Here is a tiny trained network, its code and every weight. The questions are about switching its units off for an input and a target symbol, where a switched-off unit gives its printed mean instead of its output.

import numpy as np


def w(rows, s, z=0):
    codes = np.array(rows[::2]) - 128.0
    scale = np.full(codes.shape[1], s)
    scale[-1] = z or s
    return codes * scale


def norm(h):
    return h / np.sqrt((h * h).mean(-1, keepdims=True) + 1e-5)


def softmax(a):
    e = np.exp(a - a.max(-1, keepdims=True))
    return e / e.sum(-1, keepdims=True)


def log_softmax(a):
    a = a - a.max(-1, keepdims=True)
    return a - np.log(np.exp(a).sum(-1, keepdims=True))


def net(x, mask):
    ids = ['βγζηθξπφψ'.index(c) for c in x.split()]
    T = len(ids)
    res = E[ids] + P[:T]
    u = 0
    for l in range(3):
        r = norm(res)
        for j in range(3):
            rows = slice(3 * j, 3 * j + 3)
            q, k, v = (r @ M[l][rows].T for M in (Q, K, V))
            z = softmax(np.where(np.tri(T) > 0, q @ k.T / 3**0.5, -1e9)) @ v
            o = O[l][rows]
            res = res + np.where(mask[u + j], z, o[:, -1]) @ o[:, :-1]
        u += 3
    return log_softmax(norm(res)[-1] @ U[:, :-1].T + U[:, -1])


Q, K, V, O = {}, {}, {}, {}
E = w([
[168,31,255,177],'β',
[86,163,181,105],'γ',
[104,144,178,145],'ζ',
[91,148,152,195],'η',
[117,243,37,213],'θ',
[119,147,165,171],'ξ',
[89,145,157,124],'π',
[66,180,117,137],'φ',
[49,192,126,105],'ψ',
],0.007)
P = w([
[148,126,172,127],'0',
[5,113,105,156],'1',
[135,142,115,91],'2',
[176,136,148,143],'3',
[38,107,137,157],'4',
[139,135,113,98],'5',
[178,134,144,149],'6',
[55,97,157,157],'7',
[141,131,111,100],'8',
[179,126,145,147],'9',
[51,103,179,169],'10',
[141,130,112,99],'11',
],0.012)
Q[0] = w([
[186,200,69,95],'L0H1',
[178,208,141,203],'L0H1',
[64,135,135,95],'L0H1',
[19,143,9,92],'L0H2',
[218,204,158,119],'L0H2',
[242,75,97,73],'L0H2',
[142,114,148,228],'L0H3',
[61,161,114,116],'L0H3',
[100,140,223,132],'L0H3',
],0.013)
K[0] = w([
[112,239,133,85],'L0H1',
[129,217,53,177],'L0H1',
[57,78,124,99],'L0H1',
[4,112,148,192],'L0H2',
[147,154,118,15],'L0H2',
[160,53,215,62],'L0H2',
[140,85,158,196],'L0H3',
[80,127,127,95],'L0H3',
[189,36,78,87],'L0H3',
],0.014)
V[0] = w([
[91,55,75,140],'L0H1',
[110,17,203,29],'L0H1',
[88,74,203,172],'L0H1',
[82,98,143,197],'L0H2',
[158,154,98,110],'L0H2',
[126,144,74,199],'L0H2',
[161,231,119,158],'L0H3',
[254,223,119,72],'L0H3',
[101,52,135,110],'L0H3',
],0.007)
O[0] = w([
[81,143,106,80,56],'L0H1',
[129,255,104,131,3],'L0H1',
[125,189,179,133,181],'L0H1',
[164,183,120,158,202],'L0H2',
[102,120,142,107,91],'L0H2',
[123,197,149,123,159],'L0H2',
[108,147,92,86,158],'L0H3',
[65,71,101,60,63],'L0H3',
[145,117,155,159,110],'L0H3',
],0.0079,0.0033)
Q[1] = w([
[171,204,76,25],'L1H1',
[208,208,34,118],'L1H1',
[147,32,62,163],'L1H1',
[186,181,21,157],'L1H2',
[192,149,169,215],'L1H2',
[141,224,168,38],'L1H2',
[189,101,62,150],'L1H3',
[5,85,88,254],'L1H3',
[71,155,19,145],'L1H3',
],0.015)
K[1] = w([
[126,250,105,53],'L1H1',
[118,197,13,102],'L1H1',
[204,60,100,112],'L1H1',
[196,122,26,182],'L1H2',
[147,187,110,225],'L1H2',
[152,186,117,39],'L1H2',
[203,104,91,184],'L1H3',
[71,58,168,235],'L1H3',
[159,47,178,153],'L1H3',
],0.017)
V[1] = w([
[161,146,74,130],'L1H1',
[113,89,142,202],'L1H1',
[248,105,156,82],'L1H1',
[65,138,148,73],'L1H2',
[156,171,127,70],'L1H2',
[160,98,161,97],'L1H2',
[135,128,114,130],'L1H3',
[89,176,120,106],'L1H3',
[121,105,139,97],'L1H3',
],0.016)
O[1] = w([
[162,98,74,211,76],'L1H1',
[66,139,251,161,252],'L1H1',
[1,41,5,138,89],'L1H1',
[76,175,245,118,104],'L1H2',
[1,139,121,112,95],'L1H2',
[126,152,103,26,58],'L1H2',
[127,132,108,121,114],'L1H3',
[82,68,108,211,172],'L1H3',
[76,167,136,123,65],'L1H3',
],0.0077,0.0045)
Q[2] = w([
[94,5,193,197],'L2H1',
[139,182,60,196],'L2H1',
[139,136,46,86],'L2H1',
[106,22,167,169],'L2H2',
[89,110,145,159],'L2H2',
[185,146,21,173],'L2H2',
[57,164,161,112],'L2H3',
[151,172,136,129],'L2H3',
[132,125,198,27],'L2H3',
],0.018)
K[2] = w([
[179,112,203,232],'L2H1',
[130,137,3,159],'L2H1',
[171,180,111,84],'L2H1',
[133,5,142,130],'L2H2',
[105,134,131,178],'L2H2',
[146,149,3,119],'L2H2',
[93,179,63,97],'L2H3',
[142,178,128,137],'L2H3',
[34,217,131,176],'L2H3',
],0.018)
V[2] = w([
[129,101,47,2],'L2H1',
[127,38,143,144],'L2H1',
[68,151,192,142],'L2H1',
[151,141,237,190],'L2H2',
[62,167,185,89],'L2H2',
[104,236,106,62],'L2H2',
[237,80,120,115],'L2H3',
[107,48,138,107],'L2H3',
[182,126,197,164],'L2H3',
],0.0083)
O[2] = w([
[136,135,147,244,1],'L2H1',
[77,102,101,126,141],'L2H1',
[112,85,168,94,179],'L2H1',
[125,161,105,254,193],'L2H2',
[174,118,51,126,132],'L2H2',
[98,67,82,96,73],'L2H2',
[78,109,121,87,96],'L2H3',
[99,119,95,164,137],'L2H3',
[135,60,115,100,141],'L2H3',
],0.0087,0.0086)
U = w([
[224,155,226,172,156],'β',
[49,201,125,212,209],'γ',
[5,191,214,77,5],'ζ',
[38,22,181,220,38],'η',
[194,56,49,201,129],'θ',
[149,50,179,21,190],'ξ',
[12,149,42,93,125],'π',
[186,155,95,76,132],'φ',
[139,200,108,44,130],'ψ',
],0.011,0.0028)

Each question gives the input, a string of symbols that net reads in full, and the target symbol t.
The units are the heads (3 rows each of Q, K, V and O). Each row of codes is followed by its name. A weight is (code - 128) times the scale printed after its matrix; where a second scale follows, it is the last column's (O and U).
mask holds one flag per head, layer by layer. A switched-off head (its flag False) gives its mean, the last column of its rows in O, instead of its output. The means were averaged over made-up inputs and are rounded, as every weight is.
A unit's drop is (log p(t) with every unit on - log p(t) with that unit switched off) / (log p(t) with every unit on - log p(t) with every unit switched off).
The circuit of an input: a set's keep is (log p(t) with only the set's units on - log p(t) with every unit switched off) / (log p(t) with every unit on - log p(t) with every unit switched off). Starting from all 9 units, units are removed one at a time, each time the one whose removal leaves the highest keep (on an exact tie, the one counted first), for as long as the keep stays at least 0.8.
circuit, biggest first: the units of the circuit, biggest drop first
most important unit: the unit with the biggest drop
heads that matter: for each layer, one digit per head in row order, 1 if its drop is at least 0.15 and else 0, layers parted by /
input φ ψ φ π γ, target β: heads that matter => 000 / 100 / 000
input θ φ β β η θ β π ψ, target ψ: circuit, biggest first => [L1H1, L0H3, L2H2, L1H2]
input θ γ β π θ ξ π, target ξ: circuit, biggest first => [L2H1]
input θ φ π γ ψ, target β: heads that matter => 010 / 100 / 000
input γ γ π, target π: heads that matter => 110 / 111 / 010
input θ θ γ ψ ψ ψ, target ψ: heads that matter => 101 / 110 / 010
input θ γ θ η θ ξ φ π β ζ, target η: heads that matter => 000 / 100 / 000
input θ ζ φ ξ, target ξ: circuit, biggest first => [L0H3, L2H1]
input ψ θ π γ, target ξ: heads that matter => 110 / 000 / 000
input π θ π γ β θ γ η ξ β θ, target ζ: heads that matter => 110 / 101 / 111
input γ γ γ θ γ ψ β η ψ ψ, target η: heads that matter => 000 / 000 / 000
input π β ψ θ φ θ φ, target ξ: heads that matter => 100 / 010 / 100
input θ π β η ψ, target β: circuit, biggest first => [L0H1, L1H1]
input θ θ π γ θ θ θ, target ξ: most important unit => L0H1
input γ γ γ β θ ξ θ θ, target ζ: heads that matter => 110 / 101 / 110
input φ β ξ π, target η: circuit, biggest first => [L0H1, L1H1]
input π γ π θ π π γ η η π, target ξ: circuit, biggest first => [L0H1, L0H3]
input π ζ γ β π φ θ θ θ γ, target ξ: circuit, biggest first => [L0H2, L2H1]
input θ β ξ θ γ θ γ γ β ζ θ ζ, target ζ: circuit, biggest first => [L1H2, L0H1]
input ζ β β β θ η ζ ξ θ, target θ: circuit, biggest first => [L1H2]
